Each row is followed by roughly how far along a hidden order it lies, from 0 to 12. A new part has a new order.
-.02,-.16,.00,.05,.11,-.30,-.08,-.19,.06,-.04,-.04,-.10,.03,-.50,-.11,.26
2
.16,-.46,.02,-.30,.36,-.03,-.21,-.30,-.07,.07,-.18,-.08,.14,-.15,-.06,.33
4
.03,-.23,.06,-.19,.34,-.27,-.11,-.17,-.02,.00,-.13,-.08,.11,-.25,.00,.26
9
.04,-.12,.01,-.19,.03,-.27,-.25,-.04,-.04,.15,.04,-.08,.14,-.23,-.13,.35
5
-.04,-.27,-.01,-.15,.29,-.14,-.09,-.16,-.09,.13,-.11,.01,.18,-.36,-.12,.18
3
-.05,-.05,.00,-.34,.29,-.08,.03,.08,-.03,.12,-.19,.08,.15,-.06,-.06,.15
9
-.03,-.06,-.03,.04,.14,-.18,.02,-.13,.02,-.01,-.09,-.04,.13,-.33,-.14,.19
0
.08,-.19,.05,-.26,.04,-.17,-.51,-.29,.03,.14,-.06,-.14,.13,-.74,-.12,.35
7
.01,-.10,.04,-.22,.19,-.17,-.14,-.12,.10,.01,-.17,-.06,.09,-.34,-.05,.27
9
-.03,.03,-.01,-.20,.00,-.33,.04,.11,-.02,.05,.05,-.01,.13,-.04,-.12,.22
5
-.03,-.19,.07,-.34,.26,-.33,-.27,-.13,-.04,.15,-.10,-.08,.18,-.48,-.04,.28
12
.06,-.12,-.02,-.10,.18,-.18,-.02,-.14,-.04,.01,-.03,-.04,.12,-.02,-.13,.32
0
.03,-.33,-.04,-.14,.22,-.05,-.09,-.16,-.02,.09,-.11,.01,.18,-.27,-.17,.32
0
.12,-.14,.02,-.40,.08,-.08,-.38,-.26,-.03,.15,-.05,-.07,.16,-.40,-.13,.19
4
.02,-.06,.06,.02,.30,-.49,-.05,-.21,-.18,.03,.04,-.13,.15,-.38,-.05,.07
6
.11,-.09,.02,-.43,.04,-.08,-.37,-.20,.03,.14,-.12,-.05,.13,-.35,-.12,.27
6
.00,-.20,.07,-.21,.26,-.28,-.19,-.15,.02,.02,-.11,-.10,.14,-.42,.00,.28
11
-.03,.03,-.05,-.01,.12,-.03,.34,.06,.11,-.15,-.21,.05,.13,.19,-.09,.06
1
.12,-.17,.01,-.30,.04,-.14,-.34,-.11,-.04,.14,-.03,-.07,.15,-.23,-.12,.26
4
.13,-.19,.01,-.36,.23,-.05,-.30,-.31,-.09,.14,-.11,-.06,.16,-.37,-.12,.16
3
.05,-.30,.03,-.20,.18,-.12,-.44,-.35,.04,.10,-.12,-.14,.14,-.89,-.12,.33
5
.00,-.02,.04,-.38,.36,-.09,.02,-.01,-.05,.06,-.23,.01,.15,-.04,.00,.09
11
.05,-.23,.03,-.42,.38,.15,-.08,-.08,.04,.02,-.32,.00,.12,-.04,.01,.33
11
.07,-.41,.00,-.12,.34,-.08,-.21,-.29,.04,.02,-.15,-.08,.13,-.43,-.10,.39
3
.00,.05,.02,-.24,.00,-.12,-.11,-.04,.14,-.01,-.17,-.03,.08,-.21,-.05,.20
9

.10,.02,-.17,.09,.22,.27,.20,-.25,.11,.20,.08,.36,.00,.10,.18,.10,-.05,.11,-.13,-.04,-.11,.02,-.11,.13,-.02,-.22,.06,.05,-.04,-.18,.03,.19,.24,-.01,.07,-.23,-.02,.03,-.01,.40,.44,.11,.48,.08,-.30
0
-.14,.02,.14,.00,.14,.05,.18,-.02,-.63,.03,-.06,.56,-.12,-.04,.07,-.02,.24,.05,-.62,.21,-.55,.02,-.06,.37,-.10,-.19,.13,.88,-.05,.90,.22,.06,.04,-.05,-.13,.08,.14,.88,.09,.26,-.05,.40,.44,-.09,.36
0
.08,-.10,-.21,.04,.06,-.17,.32,-.26,-.19,.25,.04,.28,.00,-.21,.25,.11,.15,.37,-.57,-.18,.17,.01,-.21,.83,.05,.01,-.06,-.36,-.15,.61,.97,.18,-.10,-.03,-.03,.11,.24,.43,.18,.45,.30,-.03,.51,-.01,.02
0
-.16,-.18,.03,-.02,.11,.09,.08,-.15,-.09,-.05,.02,.43,.24,-.15,.13,.07,-.04,-.07,.12,.01,.17,-.06,-.05,-.04,.14,-.11,.00,.07,.05,.39,-.08,-.13,.06,.00,-.01,.34,.42,.46,-.08,.33,-.09,.11,.31,.00,-.14
0
.40,-.49,-.08,-.10,.30,-.18,.20,-.14,.44,-.13,.11,-.17,-.15,-.10,-.03,.10,.03,.02,-.67,-.25,-.51,.23,-.15,.45,-.05,-.40,.08,-.68,.15,.31,.19,.13,-.06,-.13,-.22,-.09,-.30,-.16,.06,.03,.22,.05,-.11,.48,.03
0
-.03,.21,-.02,.07,.31,-.11,-.15,-.29,-.20,-.29,.08,.13,-.19,-.24,.14,.14,.00,.14,-.20,-.09,.50,.10,-.32,-.03,-.02,-.10,.12,.21,-.08,-.17,-.18,.11,-.09,.05,.08,-.01,-.10,.49,-.21,.44,-.18,.11,-.28,.09,.06
0
.07,-.21,-.23,.06,.06,-.25,.07,-.03,.22,.00,-.01,-.02,-.29,-.03,.05,.11,-.12,.08,-.38,.14,-.11,-.02,.07,-.21,-.11,.07,.13,.27,.18,-.26,-.36,-.10,-.01,-.04,-.10,-.13,-.19,-.28,-.08,-.02,.07,.09,.12,.26,.28
0
-.08,.10,-.73,.01,.16,-.10,.09,.35,.41,-.03,.27,.33,-.29,-.25,.30,.23,-.02,.36,-.06,.24,-.28,-.08,-.10,.29,.14,.08,.05,.53,.23,-.25,.08,-.05,.10,.09,.16,.04,-.30,-.62,-.12,.20,-.22,-.03,.10,.52,.18
12
-.07,.07,.02,-.01,.03,.04,.02,.01,-.54,.07,.10,.38,.02,.16,.16,-.09,.01,-.09,-.55,-.02,.08,-.12,.07,-.33,-.06,-.18,.17,-.03,-.08,-.17,.09,-.01,-.02,.11,-.05,.11,-.06,-.19,.02,-.08,-.08,.25,.30,-.24,-.23
0
.08,-.21,-.01,.09,.15,-.17,.06,-.02,-.26,.14,.02,.46,-.12,-.15,.03,.17,.13,.00,.14,.24,-.06,.18,-.12,.36,.11,-.01,.11,.72,-.04,.11,.05,.07,.00,.08,.06,.22,.03,.48,-.05,.30,-.05,.00,.16,-.19,-.12
0

Part 3:
.03,-.05,-.03,-.41,-.16,.08,-.05,.12,-.08,-.02,.20,-.13,-.15,.11,.20,-.04,-.05,.05,.01,.19,.05
10
.18,-.12,.09,-.31,-.05,-.13,.03,.21,-.08,.12,.27,-.02,-.25,-.01,.00,-.07,-.02,-.03,-.05,-.06,.04
9
.15,.05,-.10,-.21,-.03,.05,.02,-.25,.11,.26,.53,-.12,.14,.00,.16,-.07,.00,.12,-.10,.04,.01
0
.19,-.10,.08,-.25,-.07,-.19,.03,.21,-.08,.15,.25,-.03,-.19,-.02,.00,-.06,-.03,-.05,-.04,-.06,.04
9
-.12,-.01,-.23,-.14,.11,-.26,.00,-.24,-.06,-.03,.02,-.47,.11,-.03,.21,-.15,.08,.04,-.04,-.46,-.04
12
.08,.01,-.03,.35,-.05,.24,-.06,.16,.16,-.28,-.42,.51,.01,.03,-.12,-.03,-.13,.03,.05,.33,-.02
7
.15,-.09,.13,-.29,-.11,-.03,.00,.05,-.07,.08,.20,-.02,-.23,.06,.04,-.05,-.03,-.03,.00,.10,.05
10
-.14,-.03,.12,.04,.02,-.34,.05,.13,-.06,.13,.21,-.06,.04,-.09,-.05,.27,.06,-.13,-.05,.05,.04
5
-.11,.02,-.10,-.39,.00,-.39,.02,-.19,.03,.48,.40,-.23,.14,-.05,.38,.00,.08,.12,-.09,-.05,.02
1
-.07,.01,-.28,.11,-.08,-.08,-.06,.14,.14,.04,-.25,.41,.10,-.03,-.01,-.05,-.14,.02,.02,.00,-.04
7
-.08,.00,-.03,.28,-.12,.08,-.06,.19,.07,-.15,-.26,.35,-.01,.03,-.18,.03,-.15,-.06,.13,.18,-.01
7
-.08,-.05,-.59,-.44,-.03,-.63,-.02,.02,.02,.43,.21,-.04,.18,-.16,.23,-.11,-.02,.03,-.16,-.62,-.03
8
-.45,-.01,-.87,-.57,-.07,-.72,-.05,-.35,-.14,.37,.24,-.83,.24,-.08,.55,-.15,.07,.05,-.15,-.97,-.05
12
.14,.07,-.09,.00,-.10,.22,.01,-.30,.14,.10,.19,-.03,.09,.02,.04,-.13,-.09,.09,-.11,.10,-.01
0
.17,-.01,.11,-.36,-.09,.29,-.05,.09,-.03,-.24,-.08,.09,-.17,.14,.13,-.02,-.08,.06,.07,.28,.04
10
.12,.03,.11,-.03,.14,.18,-.12,-.18,-.04,-.41,-.33,.00,-.01,.03,.18,-.09,.08,.11,.06,-.07,-.02
11
.17,.07,.29,-.20,.09,.03,.03,-.10,.09,.13,.17,.07,.01,-.01,.17,.01,.16,.14,-.01,.19,.03
1
-.01,-.04,.45,.03,.11,.15,.01,.11,-.04,.04,-.08,.10,-.20,.06,.03,-.03,.17,.06,.10,-.05,.00
2
-.22,-.01,-.01,.02,-.04,.33,-.03,-.02,-.11,.03,-.28,-.04,-.10,.11,-.10,-.10,.03,-.01,.01,-.16,-.05
3
-.21,-.03,-.38,-.12,.05,-.41,.00,-.28,-.15,.12,.08,-.68,.11,-.10,.25,-.15,.07,-.02,-.08,-.66,-.04
12
.09,-.08,-.08,-.25,-.01,-.18,.03,.16,.00,.20,.21,.15,-.06,-.08,.06,-.11,.02,.00,-.11,-.26,.00
9
.18,.07,.28,-.04,.05,.13,.04,-.22,.11,.06,.13,-.13,.03,.00,.11,-.01,.09,.23,-.03,.27,.02
0
-.09,-.04,.27,.29,-.02,-.14,.02,.28,-.01,-.03,.01,.14,-.14,-.06,-.26,.19,-.01,-.15,.09,.22,.06
6
-.11,.04,-.42,-.39,-.11,-.30,.00,-.29,.07,.58,.43,-.41,.23,-.05,.35,-.04,.01,.12,-.17,-.22,.01
0
-.03,-.04,.50,-.01,.11,.20,.01,.10,-.04,.08,-.10,.17,-.12,.04,.04,-.07,.19,.05,.09,.04,.00
2
.07,-.01,.31,.37,.14,.02,.07,.20,-.05,-.15,.01,.19,.01,-.05,-.21,.25,.08,-.10,.05,.40,.07
5
.17,-.11,-.09,-.30,-.01,-.34,.04,.15,-.02,.23,.23,.10,-.07,-.11,.03,-.11,.03,-.01,-.10,-.32,.05
9
